Small tables with named rows and columns. After each table, cells are looked up by row and column.

lav
         sovuvu     bol     niz  sapiza
masanu    72806  -75222   37534  -39943
nanu     -16200  -26996  -66731  -32475
zeged     49886  -70121  -36356  -73771
baris     -7371   -4906  -43773  -28048
lopezad   44020  -58665   46488  -59034
mem      -32938   17873   44069  -40072
pigokob   -9046    7125  -60594  -32686
gik       65643  -45600   30156  -38194
gol         160  -12859  -21967  -67881
nulap     -4140  -40785   10523  -36154
sepoman  -29982  -55143  -61602  -36035
vuzed    -97491  -21947  -16664   14556

niz of lopezad is 46488
bol of pigokob is 7125
bol of nanu is -26996
bol of baris is -4906
sapiza of pigokob is -32686
niz of masanu is 37534
sapiza of baris is -28048
sovuvu of vuzed is -97491
bol of sepoman is -55143
bol of vuzed is -21947
sapiza of zeged is -73771
niz of sepoman is -61602
niz of baris is -43773

topu
fields: motamuf, kabodem
molapi: [0.38, -0.02]
tas: [0.76, -0.18]
gutalus: [0.25, -0.34]
mar: [-0.01, 0.66]
vizedo: [0.97, -0.39]
riba: [0.54, -0.17]
tebi: [0.09, -0.02]
non: [-0.67, -0.60]

What is the motamuf of mar in topu?
-0.01
What is the kabodem of non in topu?
-0.60
What is the kabodem of molapi in topu?
-0.02
What is the motamuf of vizedo in topu?
0.97
What is the motamuf of tas in topu?
0.76
What is the motamuf of tebi in topu?
0.09
What is the kabodem of mar in topu?
0.66

gor:
	kor	mufeliv
dema	14860	93322
vovenu	12797	94408
gitidot	16302	89707

kor of dema: 14860
kor of vovenu: 12797
mufeliv of gitidot: 89707
mufeliv of dema: 93322
kor of gitidot: 16302
mufeliv of vovenu: 94408
Row with the largest kor: gitidot

bulubuz =
|  | sameti | fav | rerebeg | batun | fopoge |
|---|---|---|---|---|---|
| laga | 60.2 | 50.3 | 25.8 | 81.7 | 11.3 |
| duniz | 47.2 | 65.7 | 70.2 | 31.1 | 78.7 |
| ped | 34.9 | 55.4 | 56.3 | 54.1 | 62.7 |
| nud | 28.0 | 65.4 | 33.2 | 67.5 | 49.2 |
| pep | 58.5 | 35.6 | 49.6 | 28.2 | 69.6 |
| mifop | 47.3 | 49.2 | 39.9 | 44.5 | 51.9 |
| bag | 54.8 | 33.7 | 57.9 | 26.2 | 65.8 |
| lani | 54.3 | 44.6 | 68.7 | 39.6 | 51.0 |

laga, fopoge: 11.3
lani, rerebeg: 68.7
laga, fav: 50.3
mifop, rerebeg: 39.9
ped, fopoge: 62.7
duniz, fav: 65.7

dodezog:
|  | gaz | bobepo |
|---|---|---|
| kifamiv | 1.0 | 6.0 |
| seb | 4.6 | 6.1 |
| nagimif | 7.5 | 4.5 |
| vuvumog | 7.7 | 6.5 |
| musa | 1.7 | 6.3 |
| mil | 6.4 | 6.2 |
| dukirel | 5.4 | 4.1 |
| pebaris | 8.5 | 7.0 |

gaz of kifamiv is 1.0
bobepo of mil is 6.2
gaz of pebaris is 8.5
gaz of nagimif is 7.5
bobepo of musa is 6.3
gaz of vuvumog is 7.7
bobepo of kifamiv is 6.0
bobepo of vuvumog is 6.5

giv =
         vem  derud  sidu  repur  rete  resokub  lobuva   met   zug
tebod   7269   7649  7341   3347  6309     8899    7113  1249   370
sigafi  6583   7687  7587   4051  7174     8809    5498   721   434
sal     6315   6201  7059   5218  5271     6139    5751  4642  3331
kebolo  7287   7636  7402   3368  6214     8874    4417  1346   404

sal, derud -> 6201
tebod, repur -> 3347
kebolo, resokub -> 8874
sal, met -> 4642
sigafi, zug -> 434
tebod, sidu -> 7341
sal, rete -> 5271
sigafi, met -> 721
Which row has the largest sidu? sigafi

Table dar
        magubaz  viromiv   vebi    rig  kufada   gabu    ler   kamo  lefopa
vidiza    0.397    0.528  0.562  0.378   0.478  0.523  0.537  0.557   0.497
rivene    0.713    0.511  0.104  0.378   0.320  0.436  0.480  0.448   0.478
nenam     0.592    0.502  0.555  0.378   0.572  0.357  0.507  0.376   0.619
palof     0.662    0.357  0.627  0.378   0.814  0.618  0.392  0.321   0.424
mus       0.398    0.289  0.471  0.378   0.676  0.663  0.185  0.285   0.575
virog     0.298    0.600  0.557  0.378   0.658  0.863  0.334  0.709   0.344

rivene, rig => 0.378
vidiza, gabu => 0.523
nenam, gabu => 0.357
mus, viromiv => 0.289
mus, ler => 0.185
palof, kamo => 0.321
mus, magubaz => 0.398
mus, gabu => 0.663
mus, vebi => 0.471
palof, magubaz => 0.662
virog, rig => 0.378
nenam, ler => 0.507
virog, vebi => 0.557
rivene, gabu => 0.436
nenam, viromiv => 0.502
virog, magubaz => 0.298
Row with the largest gabu: virog

lilavas
          kog   soze  vunabi  foduriz  redazo  zomeme  dovav  kolera
vuzubi  85338  77753   74531    80109   21773   85361  81733   73988
faf     85507  77061   76450    82391   39227   86391  80600   74408
goga    86575  77141   75204    81736   27894   86364  80108   74592

foduriz of faf is 82391
foduriz of goga is 81736
kog of goga is 86575
kolera of vuzubi is 73988
vunabi of vuzubi is 74531
zomeme of goga is 86364
soze of goga is 77141
soze of faf is 77061
zomeme of vuzubi is 85361
kog of vuzubi is 85338
dovav of goga is 80108
zomeme of faf is 86391
kolera of goga is 74592
soze of vuzubi is 77753
vunabi of faf is 76450
dovav of faf is 80600
dovav of vuzubi is 81733
redazo of vuzubi is 21773
vunabi of goga is 75204

foge:
        besu  dek  pif  lak  pimuz  liv  suk  nodu  kot  buk
nav      126  124  171  105    109  109  143   104  133   98
zugozi   151   69  130  166    174   74   83   173   80   76
peri      99  166  161   57     60  113  115    63  116  107
nolisa    72  142   51  119    123  121  169   110  106  185
donoto    74  186  131   48     50  128  148    47  126  146
rarir     94  167  154   63     65  122  146    63  131  125
guf       54  199   97   45     47  136  163    41  123  177
vipir    138  121  193   96    101   95   99   104  115   65
bavifi   147   73  124  164    172   75   82   171   78   80
funir    122   93   91  152    160   86   98   156   77  113

peri, nodu -> 63
nav, pif -> 171
nolisa, suk -> 169
peri, pimuz -> 60
guf, pimuz -> 47
nolisa, pimuz -> 123
nolisa, buk -> 185
nav, kot -> 133
peri, dek -> 166
funir, buk -> 113
guf, besu -> 54
nolisa, dek -> 142
funir, nodu -> 156
vipir, besu -> 138
zugozi, buk -> 76
donoto, lak -> 48
vipir, dek -> 121
Row with the largest kot: nav

Table kefiso
fields: kunonar, nuga, niper, rezino
topemo: [8.679, 1.484, 4.948, 3.464]
salubaz: [8.939, 1.267, 4.905, 4.630]
fenutab: [4.557, 4.647, 4.458, 4.579]
dotipe: [4.419, 4.504, 4.434, 3.641]
bomareb: [4.826, 4.954, 3.323, 3.535]
pevov: [6.982, 2.899, 4.826, 4.391]
vep: [5.307, 5.357, 1.576, 3.312]
rakolo: [4.517, 4.527, 4.420, 4.182]
nuvudi: [4.578, 4.571, 4.008, 3.880]
gasi: [4.394, 4.448, 4.458, 4.561]
dodaf: [7.490, 2.459, 4.846, 4.344]

What is the niper of salubaz in kefiso?
4.905
What is the rezino of gasi in kefiso?
4.561
What is the kunonar of vep in kefiso?
5.307
What is the nuga of salubaz in kefiso?
1.267
What is the rezino of rakolo in kefiso?
4.182
What is the niper of rakolo in kefiso?
4.420
What is the niper of vep in kefiso?
1.576
What is the kunonar of salubaz in kefiso?
8.939
What is the niper of pevov in kefiso?
4.826
What is the rezino of topemo in kefiso?
3.464
What is the kunonar of gasi in kefiso?
4.394

zelan:
       petopa  kis  zade  fadi  fab  pok
moz       126  109   187   136  116  112
das       221  137   128   147  163  150
pek       131  198   128   143  134   42
big       207  220   120   124  138   95
bul       119  165    72   144  146  154
pog        83  138   172   153  101   85
kog       244  137   148   163  125   97
tuzo      170   84   134   108  145  187
depil      65   80    93   146  143  233

What is the zade of big in zelan?
120
What is the zade of pek in zelan?
128
What is the pok of bul in zelan?
154
What is the fadi of big in zelan?
124
What is the kis of pog in zelan?
138
What is the fab of das in zelan?
163
What is the petopa of kog in zelan?
244
What is the fab of depil in zelan?
143
What is the pok of pek in zelan?
42
What is the fadi of pog in zelan?
153
What is the fadi of moz in zelan?
136
What is the fadi of bul in zelan?
144
What is the pok of kog in zelan?
97
What is the zade of bul in zelan?
72
What is the fadi of pek in zelan?
143
What is the pok of pog in zelan?
85
What is the fab of big in zelan?
138

